Below is a small trained network, with its code and all its weights. Each question gives an input and a class and asks what happens when units are switched off, that is, made to give their printed mean instead of their output.

import numpy as np


def w(rows, s, z=0):
    codes = np.array(rows[::2]) - 128.0
    scale = np.full(codes.shape[1], s)
    scale[-1] = z or s
    return codes * scale


def norm(h):
    return h / np.sqrt((h * h).mean(-1, keepdims=True) + 1e-5)


def f(y):
    return y / 2 * (1 + np.tanh(0.7978845608 * (y + 0.044715 * y**3)))


def log_softmax(a):
    a = a - a.max(-1, keepdims=True)
    return a - np.log(np.exp(a).sum(-1, keepdims=True))


def net(x, mask):
    res = np.array(x, float).reshape(1, 5) / 4 @ E
    u = 0
    for l in range(4):
        y = f(norm(res) @ A[l][:, :-1].T + A[l][:, -1])
        res = res + np.where(mask[u : u + 4], y, B[l][:, -1]) @ B[l][:, :-1]
        u += 4
    return log_softmax(norm(res)[-1] @ U[:, :-1].T + U[:, -1])


A, B = {}, {}
E = w([
[235,124,99,97,3],'x0',
[205,182,181,101,198],'x1',
[220,100,131,108,150],'x2',
[232,5,151,112,95],'x3',
[120,70,166,125,127],'x4',
],0.0031)
A[0] = w([
[194,34,138,144,205,135],'L0N1',
[151,47,175,121,201,80],'L0N2',
[226,4,71,88,97,2],'L0N3',
[158,134,100,52,114,31],'L0N4',
],0.0042,0.0011)
B[0] = w([
[194,84,188,174,211,198],'L0N1',
[184,76,144,80,151,169],'L0N2',
[40,197,178,155,87,254],'L0N3',
[148,138,30,74,4,127],'L0N4',
],0.0048,0.0025)
A[1] = w([
[104,2,25,158,51,25],'L1N1',
[80,194,135,128,182,66],'L1N2',
[150,196,94,89,69,5],'L1N3',
[206,112,174,115,56,123],'L1N4',
],0.0052,0.0014)
B[1] = w([
[121,117,233,218,84,198],'L1N1',
[4,67,1,95,110,180],'L1N2',
[210,108,99,136,170,164],'L1N3',
[95,149,51,141,207,254],'L1N4',
],0.0048,0.0021)
A[2] = w([
[235,225,52,138,58,8],'L2N1',
[165,100,197,148,105,61],'L2N2',
[213,198,106,94,89,116],'L2N3',
[1,134,52,94,140,100],'L2N4',
],0.0056,0.0015)
B[2] = w([
[196,66,25,63,137,251],'L2N1',
[130,186,158,111,144,162],'L2N2',
[62,35,8,1,42,202],'L2N3',
[100,204,143,99,211,251],'L2N4',
],0.0058,0.0027)
A[3] = w([
[166,106,62,90,111,99],'L3N1',
[23,222,131,123,165,79],'L3N2',
[98,124,183,184,2,9],'L3N3',
[122,190,172,228,47,103],'L3N4',
],0.0057,0.0014)
B[3] = w([
[63,52,62,90,56,185],'L3N1',
[77,244,49,161,112,254],'L3N2',
[33,106,132,253,74,163],'L3N3',
[94,5,121,192,44,164],'L3N4',
],0.006,0.003)
U = w([
[48,245,76,132,174,235],'0',
[194,100,217,123,210,126],'1',
[156,77,13,37,67,96],'2',
[75,66,151,222,37,1],'3',
],0.012,0.00074)

Each question gives the input, the list of numbers given to net, and the class t.
The units are the neurons (one row each of A and B). Each row of codes is followed by its name. A weight is (code - 128) times the scale printed after its matrix; where a second scale follows, it is the last column's (A, B and U).
mask holds one flag per neuron, layer by layer. A switched-off neuron (its flag False) gives its mean, the last column of its row in B, instead of its output. The means were averaged over made-up inputs and are rounded, as every weight is.
A unit's drop is (log p(t) with every unit on - log p(t) with that unit switched off) / (log p(t) with every unit on - log p(t) with every unit switched off).
The circuit of an input: a set's keep is (log p(t) with only the set's units on - log p(t) with every unit switched off) / (log p(t) with every unit on - log p(t) with every unit switched off). Starting from the 12 units with the biggest drops (on a tie, the unit counted first), units are removed one at a time, each time the one whose removal leaves the highest keep (on an exact tie, the one counted first), for as long as the keep stays at least 0.8.
units of the circuit, in order: the units of the circuit, biggest drop first
k most important neurons: the k neurons with the biggest drops, biggest first
k most important neurons of layer l: the k neurons of layer l with the biggest drops, biggest first
drop of u: that unit's drop, to one decimal
input [4,-8,-4,-3,-7], class 3: units of the circuit, in order	L1N1; L3N4; L2N3
input [1,-4,5,8,3], class 3: units of the circuit, in order	L0N3; L2N1
input [3,-1,7,4,5], class 1: most important neuron of layer 0	L0N1
input [7,-2,-7,-7,-8], class 2: units of the circuit, in order	L0N3; L2N1; L1N3
input [-4,8,2,2,-8], class 1: units of the circuit, in order	L3N2; L2N4
input [-3,-6,6,-1,-1], class 3: units of the circuit, in order	L1N1; L1N4
input [1,0,-2,5,3], class 3: 4 most important neurons	L2N1; L0N3; L2N4; L3N4
input [4,-7,2,-7,-6], class 2: 4 most important neurons	L0N3; L2N1; L1N3; L1N4
input [-3,-1,6,1,-7], class 1: 2 most important neurons	L0N1; L2N1
input [-1,1,-2,-1,7], class 1: 2 most important neurons	L0N3; L0N2
input [4,-5,-2,-6,6], class 3: 2 most important neurons	L1N1; L0N3
input [-8,2,2,0,2], class 1: 3 most important neurons	L0N3; L0N2; L1N4
input [-4,-5,5,4,8], class 1: 2 most important neurons of layer 0	L0N1; L0N2
input [6,-6,0,4,-2], class 3: units of the circuit, in order	L1N1
input [8,-7,1,-3,1], class 3: 2 most important neurons	L1N1; L3N3
input [3,-3,-1,7,-5], class 3: drop of L1N1	1.2
input [-6,8,-3,6,-8], class 1: drop of L0N1	0.0
input [-8,-7,0,5,5], class 1: drop of L0N3	0.1
